In the rows, 128 means zero.
Known rows:
tefos: [ 88 174 122 167 124 143 109 119 160 148 140  81 193 151 132 130  71 169
 148 101 180 121 130 167 170 171 112 103  98 145 100 169 133 172 164 122
 127]
trezuk: [151 176  66 134  83 159 133  96 107  85 179  84 134  92 145 173  97 148
 142 141  94 175 145 139 145 160 108 164 108 132  65 128 151 174 225 143
  90]
ploskobron: [ 89 131 129 107 105 146 150 135 156  90 174 115 160 144 133 149 155 200
 133 133 116 133 145 147 151 198 129 160  85 185 117 171 140 149 190 162
 128]
tromuklol: [ 84 117 118 111 111 123 131 135 156 117 194 115 175 127 133 134 131 184
 130 135 134 120 122 154 159 184 129 144  86 186 149 176 129 163 187 149
 143]
piflim: [ 83 157 112 172 106 165 137 119 156 143 170 117 154 126 123 153  92 157
 144 109 157  92 134 177 187 134 111 148 125 160 149 160 161 175 191 125
 112]
skazi: [145 134 128 130 135 180 141 113 109 134 166 101 176 145 129 177 137 177
 180 102 175 102 189 166 163 182 115 143 114 128  57 136 160 115 190 134
 128]
keplo: [ 94 168 125 160 104 183 155 120 151 113 146 115 146 145 126 168 118 174
 150 107 138 111 157 167 176 157 113 160 117 154 108 158 168 155 188 140
 103]
plazu: [ 94 152 112 159 112 152 141 122 146 141 163 110 175 133 135 147  94 150
 150 102 165 110 130 176 180 153 114 137 108 145 130 170 151 165 168 122
 124]
sustel: [150 168  49 133  98 128 116  96 108 103 182  78 153  85 158 152  72 113
 151 160 108 161  96 144 155 166 119 141  97 117  94 142 133 179 199 126
 119]
zogin: [154 157  55 132  93 131 118  98  98 116 199  80 161  79 150 156  76 127
 145 139 122 167 123 149 151 153 107 145 103 124  84 134 137 181 213 124
 110]
fonagren: [ 97 154 108 154 116 154 140 118 151 135 158 110 169 136 137 150 100 149
 150 108 161 103 125 174 182 156 117 136 107 140 130 172 148 161 165 125
 128]
fleske: [102 149 112 154 118 154 134 118 145 141 164 108 173 133 132 150 100 154
 154 107 167 101 134 173 180 157 115 134 110 142 123 165 150 158 173 124
 128]
peli: [106 161 122 146 113 176 152 118 144 113 145 108 158 149 133 165 124 171
 155 105 146 115 156 166 171 171 117 150 108 142  95 161 159 145 176 139
 114]
plime: [ 99 141 110 143 111 127 165 137 126 132 156 110 203 137 159 139  93 127
 161  99 171 145 117 173 174 180 121 136  78 130 116 188 148 156 131 116
 137]
fedek: [ 84 157 113 172 106 164 136 120 157 142 169 118 153 126 121 153  92 157
 145 109 156  92 133 177 186 134 111 148 124 159 149 161 161 175 190 125
 112]
brosu: [137 203  82 154  89 146 103 100 118  92 153  52 156 113 143 151  60 160
 145 145 105 197 138 129 136 182 105 134  95 137  37 128 138 186 219 141
  90]
klubo: [ 90 174 122 169 123 143 109 119 160 149 141  81 193 151 132 131  72 169
 148 100 181 121 129 167 171 171 111 103  97 145 101 169 134 172 163 122
 126]
zuzur: [102 162 124 151 110 178 153 120 145 113 147 110 154 147 130 166 121 173
 155 108 143 114 158 165 171 168 116 153 110 148  98 158 162 148 182 140
 111]

Facts:
vidri Φ bruzu; vidri Φ nonestu; grabim Φ bipluk; grabim Φ kesir; grabim Φ brarul; redak Φ famu; redak Φ stiplon
redak Φ grifi; suzolo Φ dadu; suzolo Φ klasto; suzolo Φ fosko; suzolo Φ flutru; suzolo Φ dresuk; zuzur Φ kesir
zuzur Φ pidro; zuzur Φ mimim; zuzur Φ trupivan; zuzur Φ mubo; pluskam Φ bogrem; pluskam Φ sastir; skapin Φ kesir
skapin Φ gemedor; brosu Φ mulir; flolor Φ fotusto; flolor Φ velus; kluru Φ bomo; kluru Φ klubo; kluru Φ tosel
kluru Φ tefos; brevople Φ kesir; brevople Φ plaflil; brevople Φ vodrak; meflon Φ famu; meflon Φ fegruzul; meflon Φ mafak
meflon Φ tragru; meflon Φ fama; loklar Φ bogrem; loklar Φ fama; plebu Φ dinol; plebu Φ fastak; plebu Φ geskazo
plebu Φ pluse; klubri Φ zumitak; klubri Φ fudrode; trezuk Φ mimim; peli Φ baplun; peli Φ fleske; peli Φ vegrozur
peli Φ mafak; peli Φ guplokle; klogu Φ vidres; klogu Φ dresuk; klogu Φ gemedor; mafu Φ flekistek; mafu Φ plaflil
mafu Φ velus; mafu Φ gratemos; munun Φ rurak; munun Φ geskazo; munun Φ fletre; munun Φ gradral; munun Φ suluk
gimas Φ dimi; gimas Φ ristu; rafi Φ mafak; rafi Φ kefin; rafi Φ moten; druplal Φ regrok; druplal Φ ninal
druplal Φ brezuk; druplal Φ gistinum; druplal Φ liskoni; druplal Φ ribrupim; klipliski Φ limi; klipliski Φ skala; flinar Φ rorur
flinar Φ visar; flinar Φ troki; flinar Φ dritran; flinar Φ plazu; flinar Φ ninal; flinar Φ plapi; flinar Φ moten
mufa Φ bani; mufa Φ dadu; mufa Φ brivis; mufa Φ kepleror; mobes Φ bani; mobes Φ zogin; mobes Φ guplokle
mobes Φ giples; mobes Φ gatro; mobes Φ skala; klaflika Φ dadu; klaflika Φ bipluk; klaflika Φ puflatro; klaflika Φ kepleror
klaflika Φ velus; stubi Φ biklim; stubi Φ gratemos; stubi Φ ristu; stubi Φ gistinum; plogruplim Φ flekistek; plogruplim Φ dinol
plogruplim Φ zumitak; plogruplim Φ plapi; nebiskon Φ dalo; nebiskon Φ tustul; nebiskon Φ flibre; lifon Φ rorur; lifon Φ pidro
lifon Φ flekistek; lifon Φ druzerol; lifon Φ gatro; lifon Φ pluse; laskol Φ dritim; laskol Φ fosko; laskol Φ gemedor
laskol Φ pluse; plasos Φ kesir; plasos Φ vodrak; plasos Φ podrum; grogon Φ liplun; grogon Φ limi; grogon Φ brarul
grogon Φ dreskas; grogon Φ gistinum; lupem Φ sebras; lupem Φ famu; lupem Φ tuve; lupem Φ fipek; lupem Φ stuklas
griro Φ dimi; griro Φ vidres; griro Φ troki; lalir Φ duga; mubun Φ paplem; mubun Φ skogoso; mubun Φ flugran
noze Φ plime; noze Φ liplun; brino Φ flistak; brino Φ biklim; kifluvu Φ dusus; kifluvu Φ flekistek; kifluvu Φ fefe
kifluvu Φ piflim; kifluvu Φ fedek; povun Φ zutrem; povun Φ gatro; povun Φ lebudan; keplo Φ zumitak; keplo Φ vasor
tririn Φ baplun; tririn Φ fanak; tririn Φ rurak; tririn Φ skego; tririn Φ gemedor; tririn Φ podrum; bostos Φ skobi
pitrus Φ pidro; pitrus Φ brivis; pitrus Φ kapigum; pitrus Φ mafak; pitrus Φ nubul; nugruk Φ plaflil; nugruk Φ fastak
nugruk Φ skego; sisku Φ debreme; sisku Φ flagas; skedre Φ sustel; skedre Φ brarul; skedre Φ gunum; skedre Φ febril
skedre Φ fama; skatril Φ kesir; skatril Φ klasto; skatril Φ rurak; skatril Φ fudrode; skatril Φ giples; skatril Φ feli
plopi Φ fegruzul; plopi Φ giples; plopi Φ flutru; plopi Φ brezuk; kobre Φ duga; kobre Φ dafle; kobre Φ skala
kobre Φ trika; flopen Φ debreme; flopen Φ bomo; flopen Φ tustul; flopen Φ kefin; flopen Φ kasim; rufem Φ mulir
rufem Φ leki; rufem Φ fosko; rufem Φ tosel; ploskobron Φ puflatro; ploskobron Φ tromuklol; ploskobron Φ bruzu; trobul Φ dalo
trobul Φ tuve; trobul Φ grifi; noskil Φ mulir; drelan Φ nubul; drelan Φ flugran; skazi Φ febezes; skazi Φ trapal
skazi Φ lebudan; laskati Φ zutrem; laskati Φ paplem; laskati Φ fletre; kelam Φ skala; teflun Φ zutrem; teflun Φ skobi
teflun Φ brivis; teflun Φ dafle; teflun Φ dubir; pustuskol Φ fonagren; pustuskol Φ vidres; pustuskol Φ tragru; pustuskol Φ bikla
piflim δ a; gratemos δ a; vidri δ a; brezuk δ a; ribrupim δ a; vegrozur δ a; grabim δ a
dinol δ a; plazu δ a; redak δ b; grifi δ a; ninal δ a; famu δ a; suzolo δ a
fleske δ a; flugran δ a; fletre δ b; zuzur δ a; nubul δ a; zutrem δ b; pluskam δ a
mimim δ b; fama δ a; troki δ b; dadu δ a; skapin δ a; brivis δ a; bruzu δ a
fotusto δ b; brosu δ b; flekistek δ a; sustel δ b; flolor δ a; klubo δ a; kluru δ b
brevople δ a; geskazo δ a; dusus δ a; meflon δ a; loklar δ a; flagas δ a; bani δ b
vasor δ a; bomo δ b; rorur δ a; plebu δ a; klubri δ a; suluk δ a; dreskas δ a
trezuk δ b; febril δ b; peli δ a; gradral δ b; bikla δ a; plaflil δ b; klogu δ a
mafu δ a; feli δ a; munun δ a; gimas δ b; rafi δ a; velus δ a; gemedor δ a
druplal δ a; klipliski δ a; flinar δ b; mufa δ a; kefin δ a; mobes δ a; mulir δ b
regrok δ a; puflatro δ a; gatro δ a; zogin δ b; flutru δ a; fegruzul δ a; moten δ a
klaflika δ a; tustul δ a; sastir δ b; guplokle δ a; stubi δ a; plogruplim δ a; biklim δ a
flistak δ a; fanak δ a; fefe δ a; febezes δ b; gunum δ b; nudrum δ b; fipek δ b
bogrem δ a; giples δ b; nebiskon δ a; plapi δ b; dritran δ b; nonestu δ a; zumitak δ a
fedek δ a; kasim δ a; pidro δ b; lifon δ a; trupivan δ b; duga δ b; skala δ a
laskol δ a; plasos δ a; grogon δ a; lupem δ a; skogoso δ b; stuklas δ b; leki δ a
griro δ a; lalir δ b; flibre δ a; tefos δ a; mubun δ b; lebudan δ a; dimi δ a
noze δ a; brino δ a; kifluvu δ a; povun δ a; trika δ b; fudrode δ a; paplem δ a
tragru δ a; klasto δ a; debreme δ a; mubo δ b; tromuklol δ a; kepleror δ b; fosko δ a
vodrak δ b; dubir δ a; visar δ b; kapigum δ a; keplo δ a; skego δ b; tririn δ a
bostos δ b; gistinum δ b; pitrus δ a; baplun δ a; tosel δ b; nugruk δ a; sisku δ b
skedre δ b; skatril δ b; druzerol δ a; fonagren δ a; vidres δ b; plopi δ a; plime δ a
kobre δ a; skobi δ a; dritim δ b; brarul δ b; flopen δ a; rufem δ a; rurak δ a
mafak δ a; ploskobron δ a; ristu δ a; trobul δ a; dresuk δ a; dafle δ a; trapal δ a
fastak δ a; liskoni δ b; noskil δ b; pluse δ a; sebras δ b; drelan δ a; dalo δ a
kesir δ a; podrum δ a; skazi δ a; limi δ b; laskati δ b; tuve δ a; kelam δ b
liplun δ a; bipluk δ a; teflun δ a; stiplon δ a; pustuskol δ a

Rows:
No name comes twice in this set of rows, the named rows included.
[111 172 110 131 116 177 152 103 168 108 126 102 157 158 140 163 143 186
 128  84 150 115 157 172 170 166 114 132 101 126  86 183 134 149 159 146
 116] : nebiskon
[151 160  56 141  92 137 112  95 101 119 200  80 153  77 144 158  73 131
 143 141 120 159 125 149 154 145 105 146 112 129  89 129 140 185 224 126
 107] : gradral
[ 99 144 111 146 113 135 157 132 131 135 157 110 195 136 152 142  94 134
 159 103 168 134 120 173 176 175 120 137  87 134 120 183 150 157 142 117
 134] : liplun
[ 91 149 110 154 107 143 154 129 141 135 160 113 183 133 144 144  95 142
 150  98 164 127 125 176 179 159 115 141  96 142 131 180 152 165 155 120
 125] : ristu
[ 91 149 112 155 108 147 149 127 143 137 163 114 178 132 138 146  95 147
 149 102 162 119 129 174 179 157 115 141 101 147 131 174 153 166 164 123
 124] : gratemos
[ 97 161 124 150 106 172 158 124 146 109 146 113 156 145 133 162 120 171
 151 106 140 123 153 165 170 169 115 157 105 152 103 164 163 152 177 140
 110] : mafu
[ 81 112 119 105 110 119 131 138 159 112 199 117 176 126 134 132 137 190
 127 139 130 122 120 151 155 189 131 146  83 194 153 177 125 163 190 152
 145] : bruzu
[115 137 114 144 124 152 137 121 127 146 172 107 185 132 135 154 106 153
 163 103 177 106 146 173 175 165 114 135 107 136 108 160 151 146 172 122
 133] : dafle
[148 162  51 133  91 125 122 100 103 107 189  80 159  81 158 151  72 118
 146 147 112 172 106 145 152 161 113 144  95 122  91 144 135 184 201 125
 114] : brarul
[144 161  52 136  84 122 129 103 100 112 193  83 165  79 158 150  69 117
 140 135 118 181 111 150 152 152 108 145  94 123  94 147 137 190 198 122
 109] : liskoni
[ 92 152 111 156 109 148 149 125 144 137 160 112 177 134 140 147  94 146
 149 101 164 119 127 174 180 156 115 139 102 143 130 177 152 166 159 121
 124] : dimi
[157 156  58 135  95 137 111  94  97 121 203  80 155  76 144 160  76 132
 148 142 124 156 130 149 151 148 105 145 112 125  83 126 140 180 224 126
 108] : fletre
[100 165 124 152 110 175 155 121 149 111 142 109 157 149 133 163 119 171
 153 107 142 121 153 165 171 171 117 152 107 146  97 164 160 150 176 140
 111] : klogu
[110 158 124 146 114 178 152 118 141 115 147 109 158 148 132 167 127 173
 156 106 148 114 161 165 170 171 116 151 109 143  92 158 160 143 179 140
 114] : pitrus
[ 97 171 114 153 124 141 119 113 161 146 137  83 196 153 139 133  88 173
 137  86 184 125 134 174 170 167 110  98  93 133  95 181 124 169 151 124
 130] : flagas

The same elements again, as new rows of numbers:
Known rows:
munun: [126 141 150 162 114 158  83 120 133 149 126 124 139 148 121 134 115 138
 136 125 136 130 103 148  71 139 123 149 150 125 124 135 124]
kefin: [134 106 153 100 141 152 126 128 118 130 143 126 140 133 115 118 128 136
 132 120  99 124 142 134  91 150 127 138 115 138 130 139 132]
flistak: [133 116 143 158 139 157 115 143 128 123 129 128 135 139 112 120 114 148
 140 116 111 116 114 147  97 127 136 136 121 150 134 136 139]
fama: [124 101 150 147 146 144 126 123 121 123 129 118 155 125 128  88 123 126
 147 114 127 122 121 146  99 143 127 125 125 139 135 139 143]
ninal: [140 103 144 146 125 147 122 131 121 132 138 126 138 143 118 130 124 139
 133 113 117 116 145 141  84 134 136 131 116 155 130 141 143]
gemedor: [126  97 158 138 131 133 123 103 126 124 124 121 157 157 119 131 121 147
 145 122 134 121 116 140  73 131 129 133 112 139 124 138 134]
fonagren: [135 102 153 140 141 142 113 123 122 134 129 122 157 133 123 137 122 128
 145 116 138 125 123 143  97 135 133 139 128 148 134 136 139]
feli: [126 105 150 139 119 141 115 111 129 129 132 122 145 155 119 127 120 141
 142 124 139 118 112 142  84 138 128 130 122 132 122 135 132]
plazu: [134 107 147 136 122 150 117 132 122 141 143 126 138 141 119 135 128 138
 129 116 129 117 153 142  97 133 136 136 119 155 130 140 139]
dadu: [136 101 147 135 130 141 121 121 125 104 145 121 149 141 114 132 123 146
 156 121 140 117 132 139  92 133 138 131 112 131 126 142 130]
dubir: [142 123 144 147 123 151 111 110 128 116 156 125 125 132 119 131 124 142
 149 118 123 131 137 139  89 137 128 132 133 125 129 155 129]
troki: [ 79  96 147 131 141  69 179 126 144 151 128 122 123 112 121 189 116 102
 102 105  95 128 116 158 202  99 169 127  91 136 130 143  97]
limi: [ 79 106 138 143 138  80 191 134 150 122 140 121 106 113 117 150 103 103
 105 107  85 131  88 160 205 116 165 109  97 120 124 149  97]
lalir: [ 86 124 137 148 127  90 164 140 152 138 154 121 101 106 118 173 108  94
 107 111  93 137  89 160 214 127 163 121 122 101 119 152  89]
kelam: [ 86 121 136 144 121  87 162 143 152 138 153 120 103 109 120 176 105  93
 107 113  96 137  87 160 208 127 162 117 119 105 120 149  89]
sastir: [ 61 112 149 142 152  75 183 131 142 135 119 114 129  91 130 141 112  92
 108 105  91 131  95 170 208 125 161 122 109 115 127 145  97]
kepleror: [ 74 103 145 127 137  74 178 130 147 119 143 117 120 104 116 178 115 109
 121 112 104 126 102 159 217 101 170 122  85 105 126 148  85]
mulir: [ 67 104 155 121 143  56 193 126 146 129 123 116 140 113 113 173 113 113
 110 110  73 128 103 156 182 139 172 129 105 113 115 153 100]

Rows:
No name comes twice in this set of rows, the named rows included.
[133 138 147 144 129 165  94 130 126 129 142 124 133 125 124 129 123 127
 140 118 133 133 132 144  82 129 118 148 136 126 133 140 119] : drelan
[147 129 138 161 112 166 108 148 130 121 149 124 127 138 118 123 110 127
 134 121 131 126 113 144  90 151 129 129 140 130 124 137 131] : klipliski
[139 117 149 119 142 173  85 145 124 156 146 127 135 122 117 120 123 125
 139 128 116 123  93 148 130 161 131 142 152 124 138 132 136] : trobul
[ 67 101 146 129 128  74 179 122 146 156 126 122 115 114 123 173 122 110
  96 107  92 122 122 162 211 105 171 124  95 127 126 148  91] : plapi
[149 129 137 150 103 163  90 144 132 134 158 124 130 141 122 145 118 120
 140 126 148 126 120 145  98 152 129 136 145 120 123 135 127] : mobes
[116 106 146 146 117 147 115 117 123 138 130 125 137 145 118 110 133 159
 140 118 130 108 147 149 105 128 139 130 118 139 128 144 134] : flekistek
[146 127 139 162 115 171  96 166 126 140 139 126 137 140 119 139 110 123
 128 120 135 121 119 148  85 146 136 142 140 146 128 126 137] : druplal
[115  98 152 134 128 140 124 108 127 115 124 122 148 155 122 103 122 152
 144 122 135 119 118 142  78 122 126 125 103 135 123 135 128] : kesir
[ 69 126 151 137 152  77 174 111 149 134 131 121 112 101 122 169 113 105
 109 105  85 145 104 160 192  96 152 134 106 112 132 158  81] : skogoso
[ 78  92 146 127 131  62 178 115 151 135 137 118 117 121 122 174 114 102
 112 110 104 133  94 157 205 114 162 112  98 113 123 147  95] : giples
[ 76 101 142 147 147  83 195 142 148 130 128 123 113 115 117 162 104 107
 103 104  83 126  91 161 195 105 169 113  90 135 128 144  97] : gistinum
[138 120 148 128 138 172  87 144 124 158 139 127 140 122 120 125 120 118
 140 128 128 124  91 152 135 161 130 143 160 124 140 129 139] : lupem

Now the same elements, written a new way:
Known rows:
bomo: [143  97 172 144 143 155 112 149 176 136 187 118 171]
skala: [155  65 140 139 131 145 116 156 126  82 128 140 189]
fonagren: [152  66 121 135 122 139 119 155 144  92 121 107 180]
mubo: [125  96 149 141 123 165 111 149 144 122 193 105 173]
liplun: [173  66 131 137 134 145 120 163 129  90 146 124 190]
dafle: [149  66 130 135 126 146 111 155 131  87 122 137 185]
tefos: [169  71 136 138 158 137 115 158 154  99 123 115 186]
nebiskon: [156  61  97 140 158 127 115 157 149 110 136 116 174]
dritran: [143  99 164 142 105 163 111 155 145 117 192 118 151]
povun: [142  67  92 133 126 136 106 160 116  95 123 124 176]
skazi: [147  67  91 133 130 135 108 162 124 101 132 120 174]
meflon: [137  60  83 132 134 128 119 154 124 100 133 111 176]
fotusto: [124  94 162 144 113 171 113 159 143 132 188 111 173]
klipliski: [148  64 109 133 141 137 115 165 109  92 145 136 182]
nudrum: [129  94 151 142 116 160 112 154 153 131 195 118 171]
plogruplim: [156  67  93 142 133 134 109 167 115  92 131 107 164]
podrum: [154  70 121 145 139 136 116 157 133  82 128 101 197]
famu: [149  57 128 145 124 137 122 148 156  96 129 111 184]

Rows:
No name comes twice in this set of rows, the named rows included.
[173  70 131 136 115 142 117 163 141  90 127 110 175] : dimi
[ 97  99 129 143 128 142 111 160 126 126 193 107 169] : skatril
[143  65  90 130 123 129 117 160 131 102 131 103 172] : pustuskol
[158  66 124 135 130 145 118 145 148  82 121 116 178] : mafak
[156  66  96 130 131 131 118 169 107  97 148 118 166] : druplal
[147  65  99 138 137 148 114 168 116 100 131 109 177] : flolor
[129  98 144 137 145 145 109 158 159 143 196 115 167] : kluru
[129  66  96 131 138 143 114 163 113  99 119 120 174] : mufa
[124  97 163 142  99 164 104 149 156 126 178 128 177] : zutrem
[157  64  88 129 143 134 117 168 107  98 158 123 178] : grogon
[128  97 140 135 104 157 114 161 139 132 199 110 159] : gimas
[128  94 137 139 144 152 109 152 155 138 202 116 164] : sisku
[132  98 174 140  95 159 116 151 162 123 178 108 169] : vidres
[166  66 102 134 130 138 114 168 118  99 144 113 178] : brino
[156  66  89 129 149 134 112 153 130  93 135 114 161] : rafi

